Below are the code and all the weights of a small trained network. Each question names an input and a class and asks about switching units off, where a switched-off unit gives its printed mean instead of its output.

import numpy as np


def w(rows, s, z=0):
    codes = np.array(rows[::2]) - 128.0
    scale = np.full(codes.shape[1], s)
    scale[-1] = z or s
    return codes * scale


def norm(h):
    return h / np.sqrt((h * h).mean(-1, keepdims=True) + 1e-5)


def f(y):
    return y / 2 * (1 + np.tanh(0.7978845608 * (y + 0.044715 * y**3)))


def log_softmax(a):
    a = a - a.max(-1, keepdims=True)
    return a - np.log(np.exp(a).sum(-1, keepdims=True))


def net(x, mask):
    res = np.array(x, float).reshape(1, 7) / 4 @ E
    u = 0
    for l in range(3):
        y = f(norm(res) @ A[l][:, :-1].T + A[l][:, -1])
        res = res + np.where(mask[u : u + 9], y, B[l][:, -1]) @ B[l][:, :-1]
        u += 9
    return log_softmax(norm(res)[-1] @ U[:, :-1].T + U[:, -1])


A, B = {}, {}
E = w([
[110,132,107,46,61,161,105,99,68,95,143,147],'x0',
[254,105,72,125,109,95,157,102,142,136,33,113],'x1',
[97,120,78,185,145,183,107,71,101,167,85,244],'x2',
[127,129,124,128,129,129,129,130,127,127,129,126],'x3',
[133,132,130,129,126,129,126,127,129,129,131,131],'x4',
[123,127,124,127,131,127,128,125,128,127,125,121],'x5',
[130,126,130,127,127,130,123,128,130,130,127,130],'x6',
],0.0071)
A[0] = w([
[200,127,3,156,109,144,120,93,124,166,17,176,2],'L0N0',
[131,114,175,162,187,113,138,144,167,182,144,102,123],'L0N1',
[145,111,125,114,126,148,119,131,136,120,124,128,90],'L0N2',
[226,100,112,85,93,82,174,132,161,101,75,68,85],'L0N3',
[155,70,120,139,162,122,157,124,132,167,120,95,66],'L0N4',
[180,112,56,142,137,130,96,121,147,151,143,139,73],'L0N5',
[126,120,77,114,126,115,91,132,147,137,87,186,25],'L0N6',
[114,131,127,85,71,150,105,105,92,100,146,154,105],'L0N7',
[100,152,127,116,107,184,134,101,100,159,142,125,71],'L0N8',
],0.0037,0.004)
B[0] = w([
[124,126,255,130,106,165,185,102,87,86,100,77,251],'L0N0',
[115,164,127,128,81,114,107,150,125,125,126,76,166],'L0N1',
[104,143,117,139,129,106,117,83,132,144,120,120,109],'L0N2',
[145,159,58,119,131,115,63,148,168,177,143,125,238],'L0N3',
[146,139,135,122,130,119,110,148,142,128,109,137,116],'L0N4',
[116,151,154,130,125,124,147,127,115,141,85,106,127],'L0N5',
[77,141,144,154,124,176,174,77,106,125,90,147,113],'L0N6',
[105,88,119,82,117,89,132,147,128,146,156,141,169],'L0N7',
[126,94,130,107,137,128,117,126,164,89,129,157,121],'L0N8',
],0.0054,0.003)
A[1] = w([
[71,153,188,75,123,95,122,223,163,93,229,64,125],'L1N0',
[187,132,22,168,146,158,133,115,121,135,51,211,42],'L1N1',
[92,98,110,245,222,94,116,151,227,179,159,204,2],'L1N2',
[186,154,118,114,127,130,157,101,122,52,170,106,61],'L1N3',
[163,118,64,181,153,128,135,114,118,166,138,148,68],'L1N4',
[174,137,124,52,85,105,145,145,117,62,139,115,72],'L1N5',
[137,140,106,159,125,150,97,123,129,126,142,126,107],'L1N6',
[18,129,155,191,163,220,123,97,107,172,151,223,103],'L1N7',
[98,161,238,253,179,169,180,142,174,96,138,131,137],'L1N8',
],0.0044,0.0035)
B[1] = w([
[163,78,183,174,160,183,174,14,104,154,37,171,254],'L1N0',
[85,103,212,142,133,136,166,98,107,148,198,66,177],'L1N1',
[155,169,109,87,68,186,87,96,59,190,124,3,165],'L1N2',
[117,133,95,135,116,155,112,131,115,192,117,142,124],'L1N3',
[151,148,176,125,140,120,114,130,122,130,136,87,126],'L1N4',
[85,135,87,129,109,151,70,122,102,197,145,79,162],'L1N5',
[129,124,133,135,143,102,139,146,91,115,104,109,122],'L1N6',
[135,163,52,100,68,71,83,199,158,115,167,111,242],'L1N7',
[126,122,94,185,121,85,74,116,97,242,130,44,206],'L1N8',
],0.0055,0.0051)
A[2] = w([
[99,145,147,117,100,187,116,82,74,124,142,146,150],'L2N0',
[192,137,87,33,117,98,140,169,180,119,103,75,92],'L2N1',
[72,143,157,148,125,141,94,109,100,156,137,126,82],'L2N2',
[126,73,201,88,121,210,184,47,94,67,105,168,5],'L2N3',
[164,165,99,176,141,37,135,221,211,111,115,111,84],'L2N4',
[189,113,144,34,104,139,131,75,101,107,125,114,85],'L2N5',
[178,129,202,241,203,97,162,137,216,172,107,77,157],'L2N6',
[85,97,225,94,178,163,106,103,119,148,204,68,144],'L2N7',
[116,109,207,253,229,127,189,115,135,132,104,139,81],'L2N8',
],0.0056,0.0032)
B[2] = w([
[178,143,181,104,198,119,181,163,182,87,105,107,187],'L2N0',
[69,172,89,161,180,109,62,199,112,147,187,94,176],'L2N1',
[189,123,117,95,155,119,153,155,142,121,137,104,150],'L2N2',
[190,208,109,57,185,177,156,117,88,121,72,74,195],'L2N3',
[169,154,110,44,222,243,178,148,95,81,120,150,162],'L2N4',
[90,192,130,185,126,158,112,131,112,202,143,94,177],'L2N5',
[98,55,153,151,160,81,157,137,192,35,140,239,255],'L2N6',
[209,132,99,133,65,140,174,92,87,139,30,131,177],'L2N7',
[34,76,157,197,3,73,76,104,144,184,186,144,197],'L2N8',
],0.006,0.0073)
U = w([
[133,48,194,201,99,83,162,84,155,132,104,154,184],'0',
[127,169,72,136,113,112,62,162,109,200,169,53,201],'1',
[177,175,165,70,114,187,183,77,72,130,68,103,150],'2',
[82,140,102,68,101,132,113,164,126,56,201,218,54],'3',
[168,120,104,120,246,94,137,210,185,51,154,141,7],'4',
],0.013,0.002)

Each question gives the input, the list of numbers given to net, and the class t.
The units are the neurons (one row each of A and B). Each row of codes is followed by its name. A weight is (code - 128) times the scale printed after its matrix; where a second scale follows, it is the last column's (A, B and U).
mask holds one flag per neuron, layer by layer. A switched-off neuron (its flag False) gives its mean, the last column of its row in B, instead of its output. The means were averaged over made-up inputs and are rounded, as every weight is.
A unit's drop is (log p(t) with every unit on - log p(t) with that unit switched off) / (log p(t) with every unit on - log p(t) with every unit switched off).
The circuit of an input: a set's keep is (log p(t) with only the set's units on - log p(t) with every unit switched off) / (log p(t) with every unit on - log p(t) with every unit switched off). Starting from the 12 units with the biggest drops (on a tie, the unit counted first), units are removed one at a time, each time the one whose removal leaves the highest keep (on an exact tie, the one counted first), for as long as the keep stays at least 0.8.
circuit, biggest first: the units of the circuit, biggest drop first
unit that matters most: the unit with the biggest drop
top k neurons: the k neurons with the biggest drops, biggest first
k most important neurons of layer l: the k neurons of layer l with the biggest drops, biggest first
drop when u is switched off: that unit's drop, to one decimal
input [1,4,6,1,-3,-5,8], class 2: circuit, biggest first => [L2N6]
input [1,-6,0,-1,4,3,-6], class 2: top 3 neurons => [L1N0 L2N6 L2N7]
input [-6,6,-1,-7,6,4,1], class 4: circuit, biggest first => [L1N0 L2N4]
input [0,-8,6,3,-6,-8,-3], class 1: 3 most important neurons of layer 1 => [L1N2 L1N8 L1N7]
input [2,0,-4,8,-8,5,4], class 2: top 2 neurons => [L1N0 L1N7]
input [0,-1,-4,-2,-3,-7,3], class 0: 2 most important neurons of layer 2 => [L2N8 L2N6]
input [1,5,-3,-8,-7,-3,1], class 1: top 2 neurons => [L2N6 L2N1]
input [-3,5,0,5,5,-4,-7], class 4: top 2 neurons => [L1N0 L0N3]
input [0,4,0,-6,-6,-8,-4], class 4: top 3 neurons => [L1N0 L0N3 L1N2]
input [0,4,-1,-4,4,2,-7], class 4: 2 most important neurons of layer 2 => [L2N4 L2N8]
input [1,0,6,-1,-2,-4,8], class 3: top 2 neurons => [L1N7 L1N0]
input [-8,0,-6,5,2,-5,-6], class 0: top 3 neurons => [L1N0 L1N7 L2N8]
input [-8,4,-1,-6,-3,1,-3], class 4: top 2 neurons => [L1N0 L2N4]
input [-2,-6,-1,-5,-3,-6,-1], class 0: circuit, biggest first => [L1N0]
input [-8,-8,-1,-4,6,5,5], class 0: top 2 neurons => [L1N0 L2N6]
input [4,1,-1,-4,-2,4,5], class 1: top 2 neurons => [L2N6 L0N0]
input [-6,2,0,-5,-2,5,5], class 4: top 4 neurons => [L1N0 L2N4 L2N6 L0N1]
input [-4,-2,-5,7,3,-1,-3], class 0: drop when L1N0 is switched off => 0.2
input [-1,-5,-6,1,4,2,-1], class 0: drop when L2N8 is switched off => 0.1
input [-8,-5,6,-6,-6,-2,5], class 1: unit that matters most => L1N2
